Here is a tiny trained network, its code and every weight. The questions are about switching its units off for an input and a class, where a switched-off unit gives its printed mean instead of its output.

import numpy as np


def w(rows, s, z=0):
    codes = np.array(rows[::2]) - 128.0
    scale = np.full(codes.shape[1], s)
    scale[-1] = z or s
    return codes * scale


def norm(h):
    return h / np.sqrt((h * h).mean(-1, keepdims=True) + 1e-5)


def f(y):
    return y / 2 * (1 + np.tanh(0.7978845608 * (y + 0.044715 * y**3)))


def log_softmax(a):
    a = a - a.max(-1, keepdims=True)
    return a - np.log(np.exp(a).sum(-1, keepdims=True))


def net(x, mask):
    res = np.array(x, float).reshape(1, 7) / 4 @ E
    u = 0
    for l in range(3):
        y = f(norm(res) @ A[l][:, :-1].T + A[l][:, -1])
        res = res + np.where(mask[u : u + 7], y, B[l][:, -1]) @ B[l][:, :-1]
        u += 7
    return log_softmax(norm(res)[-1] @ U[:, :-1].T + U[:, -1])


A, B = {}, {}
E = w([
[224,123,84,84,192,142,76],'x0',
[250,221,153,182,66,129,253],'x1',
[176,7,157,133,97,193,133],'x2',
[102,73,69,56,144,45,212],'x3',
[134,161,151,37,65,166,127],'x4',
[166,108,205,147,110,6,61],'x5',
[127,130,125,130,128,122,125],'x6',
],0.0037)
A[0] = w([
[137,92,100,254,210,108,142,131],'0.n0',
[47,104,182,157,74,119,163,133],'0.n1',
[142,127,154,147,119,111,148,6],'0.n2',
[139,55,143,146,100,162,136,95],'0.n3',
[121,89,79,102,110,79,157,81],'0.n4',
[101,117,134,161,152,112,147,5],'0.n5',
[136,151,144,54,50,151,100,138],'0.n6',
],0.0094,0.0019)
B[0] = w([
[118,147,143,28,31,135,95,253],'0.n0',
[173,254,74,99,204,126,75,219],'0.n1',
[87,134,100,112,140,80,178,127],'0.n2',
[105,182,100,159,141,46,100,173],'0.n3',
[99,153,250,99,132,153,117,174],'0.n4',
[136,197,90,63,118,117,155,124],'0.n5',
[96,149,111,79,67,98,96,206],'0.n6',
],0.009,0.0036)
A[1] = w([
[248,160,73,183,86,58,188,49],'1.n0',
[146,159,124,87,128,164,101,206],'1.n1',
[158,141,170,163,164,81,229,2],'1.n2',
[237,64,158,47,145,123,82,178],'1.n3',
[78,157,44,105,99,254,180,48],'1.n4',
[129,152,168,116,113,63,32,135],'1.n5',
[165,127,230,136,44,153,250,188],'1.n6',
],0.0067,0.00098)
B[1] = w([
[22,136,51,153,126,172,86,196],'1.n0',
[112,179,129,179,195,55,68,203],'1.n1',
[117,93,140,137,175,191,129,134],'1.n2',
[162,255,63,125,187,90,190,199],'1.n3',
[215,47,121,208,60,78,191,204],'1.n4',
[90,75,110,184,98,171,207,255],'1.n5',
[34,103,131,95,142,158,105,191],'1.n6',
],0.0063,0.0048)
A[2] = w([
[170,194,224,188,122,192,62,49],'2.n0',
[177,156,147,71,75,134,88,147],'2.n1',
[129,233,133,107,80,242,197,8],'2.n2',
[89,139,157,158,157,11,108,127],'2.n3',
[83,138,131,65,193,129,203,194],'2.n4',
[151,151,119,189,105,174,55,162],'2.n5',
[84,254,159,154,101,83,124,237],'2.n6',
],0.0068,0.0015)
B[2] = w([
[161,126,183,86,162,157,144,141],'2.n0',
[26,156,163,19,62,71,192,150],'2.n1',
[59,113,127,69,237,127,2,176],'2.n2',
[122,141,74,168,116,223,130,162],'2.n3',
[148,126,213,230,123,144,123,164],'2.n4',
[83,105,212,92,174,68,227,165],'2.n5',
[220,3,116,153,127,102,174,255],'2.n6',
],0.0056,0.0082)
U = w([
[85,134,125,65,69,86,111,104],'0',
[54,99,106,146,166,163,91,165],'1',
[172,208,104,143,186,104,128,99],'2',
[106,89,126,139,141,108,153,252],'3',
[123,85,249,130,154,134,148,44],'4',
[157,72,106,178,87,139,167,93],'5',
[117,96,108,174,125,104,138,125],'6',
],0.013,0.0036)

Each question gives the input, the list of numbers given to net, and the class t.
The units are the neurons (one row each of A and B). Each row of codes is followed by its name. A weight is (code - 128) times the scale printed after its matrix; where a second scale follows, it is the last column's (A, B and U).
mask holds one flag per neuron, layer by layer. A switched-off neuron (its flag False) gives its mean, the last column of its row in B, instead of its output. The means were averaged over made-up inputs and are rounded, as every weight is.
A unit's drop is (log p(t) with every unit on - log p(t) with that unit switched off) / (log p(t) with every unit on - log p(t) with every unit switched off).
The circuit of an input: a set's keep is (log p(t) with only the set's units on - log p(t) with every unit switched off) / (log p(t) with every unit on - log p(t) with every unit switched off). Starting from the 12 units with the biggest drops (on a tie, the unit counted first), units are removed one at a time, each time the one whose removal leaves the highest keep (on an exact tie, the one counted first), for as long as the keep stays at least 0.8.
circuit, biggest first: the units of the circuit, biggest drop first
unit that matters most: the unit with the biggest drop
top k neurons: the k neurons with the biggest drops, biggest first
k most important neurons of layer l: the k neurons of layer l with the biggest drops, biggest first
input [-4,-5,-5,8,-1,1,-5], class 4: most important neuron of layer 2	(2.n4)
input [-3,0,-6,-2,-7,6,-3], class 0: top 4 neurons	(0.n0; 0.n5; 1.n4; 2.n1)
input [7,2,-8,-3,-5,-4,-3], class 6: circuit, biggest first	(0.n1; 1.n3)
input [5,6,0,7,1,-7,1], class 4: circuit, biggest first	(0.n4; 0.n1; 2.n4)
input [-4,4,5,8,-4,6,4], class 4: 2 most important neurons of layer 0	(0.n4; 0.n6)
input [-7,7,7,1,5,5,-1], class 1: top 2 neurons	(1.n0; 0.n0)
input [3,2,6,-3,6,1,0], class 0: top 2 neurons	(0.n6; 1.n4)
input [-1,-1,-6,6,5,-1,-1], class 4: circuit, biggest first	(0.n4; 0.n0; 2.n4)
input [-7,3,-7,-3,-5,8,3], class 5: top 4 neurons	(2.n6; 1.n3; 1.n5; 2.n3)
input [-2,-6,-2,6,-1,8,0], class 5: top 2 neurons	(1.n5; 2.n3)
input [-7,3,-3,2,-8,8,-8], class 0: top 2 neurons	(0.n0; 0.n5)
input [-3,-8,1,-3,-8,-7,0], class 0: top 2 neurons	(0.n0; 2.n6)
input [6,-5,-1,-6,2,7,3], class 5: top 4 neurons	(1.n3; 1.n5; 0.n1; 2.n2)
input [8,1,2,5,4,8,-2], class 2: 2 most important neurons of layer 1	(1.n3; 1.n4)
input [8,-4,3,-7,5,2,-7], class 2: circuit, biggest first	(1.n3)
input [-2,-3,-6,0,5,-4,2], class 6: circuit, biggest first	(0.n0; 1.n4)
input [-6,6,5,1,2,5,1], class 1: top 2 neurons	(1.n0; 1.n4)
input [5,-7,8,2,6,-8,-4], class 5: top 3 neurons	(1.n4; 0.n0; 0.n1)
input [-4,-3,-5,2,4,5,-1], class 5: top 2 neurons	(2.n6; 1.n5)
input [-6,1,6,-6,-7,4,5], class 0: 3 most important neurons of layer 0	(0.n0; 0.n5; 0.n1)
input [5,-4,-4,2,-6,1,-4], class 0: top 2 neurons	(0.n0; 0.n1)
input [4,-6,1,-8,-3,6,6], class 4: unit that matters most	2.n5
input [-4,3,-3,-7,-1,-4,6], class 4: 2 most important neurons of layer 1	(1.n3; 1.n5)
input [-7,-6,-7,-3,-1,5,-4], class 2: top 2 neurons	(0.n1; 1.n4)
input [6,3,-6,-2,6,4,7], class 3: 3 most important neurons of layer 0	(0.n0; 0.n1; 0.n6)
input [-4,-7,-4,-6,1,8,-5], class 5: circuit, biggest first	(1.n5; 2.n2)
input [5,3,-7,0,8,-1,6], class 0: circuit, biggest first	(0.n6)
